Below is a small trained network, with its code and all its weights. Each question gives an input and a class and asks what happens when units are switched off, that is, made to give their printed mean instead of their output.

import numpy as np


def w(rows, s, z=0):
    codes = np.array(rows[::2]) - 128.0
    scale = np.full(codes.shape[1], s)
    scale[-1] = z or s
    return codes * scale


def norm(h):
    return h / np.sqrt((h * h).mean(-1, keepdims=True) + 1e-5)


def f(y):
    return y / 2 * (1 + np.tanh(0.7978845608 * (y + 0.044715 * y**3)))


def log_softmax(a):
    a = a - a.max(-1, keepdims=True)
    return a - np.log(np.exp(a).sum(-1, keepdims=True))


def net(x, mask):
    res = np.array(x, float).reshape(1, 5) / 4 @ E
    u = 0
    for l in range(4):
        y = f(norm(res) @ A[l][:, :-1].T + A[l][:, -1])
        res = res + np.where(mask[u : u + 9], y, B[l][:, -1]) @ B[l][:, :-1]
        u += 9
    return log_softmax(norm(res)[-1] @ U[:, :-1].T + U[:, -1])


A, B = {}, {}
E = w([
[192,199,253,51],'x0',
[129,127,125,125],'x1',
[126,128,129,127],'x2',
[148,134,207,239],'x3',
[81,225,132,157],'x4',
],0.0045)
A[0] = w([
[111,113,153,54,93],'0.n1',
[155,253,142,210,51],'0.n2',
[129,47,158,191,124],'0.n3',
[131,90,106,173,40],'0.n4',
[41,12,103,38,50],'0.n5',
[50,96,151,79,144],'0.n6',
[215,185,214,47,254],'0.n7',
[77,85,67,2,110],'0.n8',
[116,202,62,117,108],'0.n9',
],0.004,0.0025)
B[0] = w([
[114,104,187,166,131],'0.n1',
[138,175,101,111,141],'0.n2',
[201,109,66,163,146],'0.n3',
[89,141,158,74,111],'0.n4',
[133,93,108,34,147],'0.n5',
[194,115,91,170,139],'0.n6',
[3,41,108,205,252],'0.n7',
[204,111,122,131,176],'0.n8',
[158,135,160,175,132],'0.n9',
],0.0052,0.0034)
A[1] = w([
[128,127,64,111,18],'1.n1',
[145,195,177,143,131],'1.n2',
[134,83,96,2,91],'1.n3',
[222,172,192,55,178],'1.n4',
[118,125,41,145,69],'1.n5',
[119,91,71,109,2],'1.n6',
[57,213,101,169,181],'1.n7',
[100,126,115,81,90],'1.n8',
[150,157,207,74,184],'1.n9',
],0.0084,0.0022)
B[1] = w([
[132,100,150,181,141],'1.n1',
[120,94,135,125,162],'1.n2',
[128,242,92,139,252],'1.n3',
[62,79,69,222,142],'1.n4',
[49,100,166,115,180],'1.n5',
[107,163,173,160,158],'1.n6',
[169,89,142,25,240],'1.n7',
[207,154,121,241,138],'1.n8',
[3,116,55,205,164],'1.n9',
],0.0055,0.0039)
A[2] = w([
[100,44,119,49,249],'2.n1',
[247,36,182,183,156],'2.n2',
[68,255,89,180,96],'2.n3',
[188,131,178,181,106],'2.n4',
[22,76,82,228,143],'2.n5',
[214,192,74,139,188],'2.n6',
[94,69,30,65,125],'2.n7',
[79,174,117,31,34],'2.n8',
[112,102,181,222,78],'2.n9',
],0.0062,0.0019)
B[2] = w([
[142,137,255,155,216],'2.n1',
[126,158,90,45,179],'2.n2',
[132,93,119,59,188],'2.n3',
[125,132,78,87,128],'2.n4',
[134,105,161,122,254],'2.n5',
[82,87,165,65,159],'2.n6',
[114,179,145,122,222],'2.n7',
[148,165,86,179,164],'2.n8',
[197,152,46,141,171],'2.n9',
],0.0076,0.0041)
A[3] = w([
[63,66,130,89,212],'3.n1',
[254,161,162,180,220],'3.n2',
[78,25,129,121,131],'3.n3',
[160,118,189,48,252],'3.n4',
[144,105,136,239,196],'3.n5',
[105,220,126,196,82],'3.n6',
[146,121,219,179,153],'3.n7',
[191,21,103,125,235],'3.n8',
[164,158,36,121,76],'3.n9',
],0.007,0.0013)
B[3] = w([
[125,79,197,129,216],'3.n1',
[52,69,78,26,178],'3.n2',
[98,177,200,189,181],'3.n3',
[217,127,152,122,254],'3.n4',
[30,127,99,94,174],'3.n5',
[223,176,128,137,148],'3.n6',
[149,34,95,67,239],'3.n7',
[142,254,183,88,186],'3.n8',
[55,11,101,117,153],'3.n9',
],0.0059,0.0031)
U = w([
[38,112,180,236,136],'0',
[133,108,142,82,168],'1',
[135,107,139,88,164],'2',
[218,184,165,131,123],'3',
[100,135,11,97,115],'4',
[172,113,111,161,2],'5',
],0.013,0.0085)

Each question gives the input, the list of numbers given to net, and the class t.
The units are the neurons (one row each of A and B). Each row of codes is followed by its name. A weight is (code - 128) times the scale printed after its matrix; where a second scale follows, it is the last column's (A, B and U).
mask holds one flag per neuron, layer by layer. A switched-off neuron (its flag False) gives its mean, the last column of its row in B, instead of its output. The means were averaged over made-up inputs and are rounded, as every weight is.
A unit's drop is (log p(t) with every unit on - log p(t) with that unit switched off) / (log p(t) with every unit on - log p(t) with every unit switched off).
The circuit of an input: a set's keep is (log p(t) with only the set's units on - log p(t) with every unit switched off) / (log p(t) with every unit on - log p(t) with every unit switched off). Starting from the 12 units with the biggest drops (on a tie, the unit counted first), units are removed one at a time, each time the one whose removal leaves the highest keep (on an exact tie, the one counted first), for as long as the keep stays at least 0.8.
circuit, biggest first: the units of the circuit, biggest drop first
unit that matters most: the unit with the biggest drop
k most important neurons: the k neurons with the biggest drops, biggest first
k most important neurons of layer l: the k neurons of layer l with the biggest drops, biggest first
input [8,2,-5,-7,7], class 0: unit that matters most => 1.n9
input [8,-1,3,-5,8], class 0: circuit, biggest first => [1.n9 1.n4]
input [-4,5,-1,7,-7], class 3: circuit, biggest first => [3.n8 0.n7]
input [-5,3,0,7,3], class 4: circuit, biggest first => [2.n9 0.n7 2.n1]
input [-7,1,-4,-1,-5], class 0: 2 most important neurons of layer 1 => [1.n7 1.n5]
input [-7,-8,-6,5,8], class 1: circuit, biggest first => [1.n7 0.n7 2.n3]
input [-6,8,3,1,6], class 1: 3 most important neurons of layer 1 => [1.n7 1.n3 1.n9]
input [2,-2,-4,5,4], class 4: 3 most important neurons => [1.n3 2.n6 3.n2]
input [-3,-7,-8,-3,5], class 2: 2 most important neurons => [2.n1 1.n3]
input [2,0,6,-7,-7], class 3: 4 most important neurons of layer 3 => [3.n2 3.n7 3.n5 3.n4]
input [-3,5,-4,8,7], class 4: 3 most important neurons of layer 2 => [2.n9 2.n1 2.n5]
input [1,4,0,-6,-7], class 3: 2 most important neurons of layer 3 => [3.n2 3.n7]
input [4,4,1,8,7], class 4: 2 most important neurons of layer 2 => [2.n9 2.n6]
input [-5,6,7,3,1], class 2: unit that matters most => 0.n7
input [0,1,0,5,-4], class 4: 2 most important neurons => [1.n7 2.n9]
input [3,-7,-7,-7,8], class 3: 2 most important neurons => [1.n7 1.n3]
input [-4,-2,1,-8,-8], class 3: 3 most important neurons => [1.n9 2.n1 2.n6]
input [-2,-8,-3,2,6], class 1: 3 most important neurons of layer 1 => [1.n3 1.n9 1.n2]
input [1,-4,-4,-1,8], class 3: 2 most important neurons => [1.n7 2.n8]
input [6,-4,-2,1,2], class 0: circuit, biggest first => [1.n9]
input [1,-5,3,7,-6], class 4: 2 most important neurons => [2.n9 1.n7]
input [-5,1,7,8,-3], class 4: 2 most important neurons => [2.n9 0.n7]
input [0,6,-1,-4,7], class 3: 3 most important neurons of layer 3 => [3.n4 3.n9 3.n5]
